[[ 1.35 -0.43 -2.65 -0.12 -2.09]
 [-0.93 -1.62  1.37 -6.91 -0.25]
 [ 0.07 -0.56 -0.97 -4.81 -0.24]] --> -0.25

[[ 1.54  7.72 -0.59 -1.34  4.27 -3.27]
 [-1.42  0.47 -3.23  1.88  3.33 -2.65]] --> -2.65

[[-2.36  0.07  0.34  1.51  0.21]
 [-7.98  0.27 -0.44  4.02  0.75]] --> 0.75

[[-2.34  1.91  6.03 -0.81]
 [ 6.20 -1.85  4.81  1.91]] --> 1.91

[[-3.84  1.85 -4.34  0.37 -2.09]
 [-5.43  1.43 -2.74  5.62 -2.11]
 [-6.57 -0.32  8.13  3.42  4.87]] --> -2.11

[[-0.47 -0.37 -1.81 -4.20 -1.93 -0.61]
 [-3.51 -1.10  6.74  2.13 -2.88 -1.71]] --> -1.71

[[ 1.18 -7.33  1.43 -1.69  2.66 -0.27]
 [-0.52 -5.25  0.49  4.67  0.07 -0.08]] --> -0.08

[[ 4.10  2.44  3.04  3.43]
 [-0.20 -0.43 -6.31 -5.46]
 [ 4.46  3.22  4.24  4.80]] --> -5.46

[[ 7.06 -7.11 -1.27  0.21 -3.62 -0.16 -7.72]
 [ 5.44  2.96  5.87 -3.62 -1.58  0.91 -6.45]] --> -6.45
---
array([[  8, -43, -10, -41, -15, -28, -47],
       [-11, -44,  -6, -41, -27, -40, -46],
       [ 45, -30,  -6,   6, -21,   6,  23]])	-40

array([[8064, 4081, 5191, 6918, 3739, 3496, 6866],
       [4143, 7205, 5832, 4057, 2009, 5041, 1907]])	5041

array([[-212,  -19,  987, -301],
       [-802,  969,  664,  452]])	664

array([[407, 728, 799, 700, 375],
       [253, 296, 527, 673, 665],
       [676, 361,  45, 223, 673]])	673

array([[53, 75, 59, 77],
       [62, 32, 28, 21],
       [15, 29, 30, 14]])	28

array([[4554, 3705, 8357, 5148, 4441],
       [6399, 6680, 6877, 8039, 7486],
       [5403, 2286, 8096, 7211, 5522]])	8039

array([[-49, -27,   6, -38],
       [ 32,  -5, -30, -16],
       [ 10, -17, -36,  30]])	-30

array([[1, 2, 1, 6],
       [1, 1, 2, 6],
       [2, 2, 6, 7]])	2

array([[84, 23, 45, 50, 56, 76],
       [51, 24, 69, 42, 40, 45]])	40
---
Q: ((2.84, -2.32, -6.00, -1.03), (-7.21, -5.07, 0.51, 6.07), (-7.76, 1.00, -5.89, -3.98))
A: -1.03
Q: ((-2.73, 0.97, -3.10, -1.83, -1.80, 2.33), (0.00, -0.47, -2.94, 2.44, 7.54, 2.90), (-2.16, -5.32, 4.10, -3.33, 1.80, -4.67))
A: 2.33
Q: ((0.37, -0.29, -1.03, -1.37, 6.13, -0.56, -3.10), (-0.27, 1.39, 0.83, -1.21, 4.32, -0.31, -3.57), (0.44, 0.67, -1.58, -1.44, 5.54, -0.72, -3.18))
A: -3.10
Q: ((3.39, 3.90, -6.38, 4.40), (3.62, 4.16, -6.82, 4.70), (0.07, 0.08, -0.13, 0.09))
A: 4.40
Q: ((5.73, 3.66, -7.66, -2.49, -0.72, -0.46), (-2.72, -3.69, 0.39, 1.87, -4.49, 6.62), (3.16, 1.17, 3.81, 6.48, 1.37, 2.38))
A: -0.46
Q: ((-4.95, 0.69, 4.57, 2.41), (2.48, -0.87, -5.58, -6.14), (7.16, -0.22, -1.84, 3.88))
A: 2.41
Q: ((-1.72, 0.49, 0.64, -0.58, 3.63), (-0.12, 0.88, 0.34, -0.58, 0.62), (7.33, 2.30, 1.83, -0.58, 0.62))
A: 3.63
Q: ((-7.39, 6.15, -1.81, -8.18), (2.54, 1.43, 0.12, 0.24), (2.01, -3.81, 1.08, 3.74))
A: -8.18
Q: ((-8.18, 4.83, 5.59, -2.45), (-4.61, 2.20, 1.50, -3.95), (-3.41, 4.48, -1.53, -2.72))
A: -2.45
---
146  159  243  173  131   94
146  178  216   78  122  245
146   63  142  236  192  176
=> 94, 146

4917  8586  4692  3465
6281  4275  6086  7041
4758  1647  4141  5685
=> 3465, 4758

175   80   37   58   72
 37   40  120   61   81
199   67   50   46   79
=> 72, 199

 -3   43   24  -50  -40  -29   20 => 20, -3

6978  1797  3146  7395  8846  1511 => 1511, 6978

 45  132   50  218
 51  115   31  177
=> 218, 51

74  83  74  73
24  81  94  41
=> 73, 24

-537  -634  -572    33   515 => 515, -537
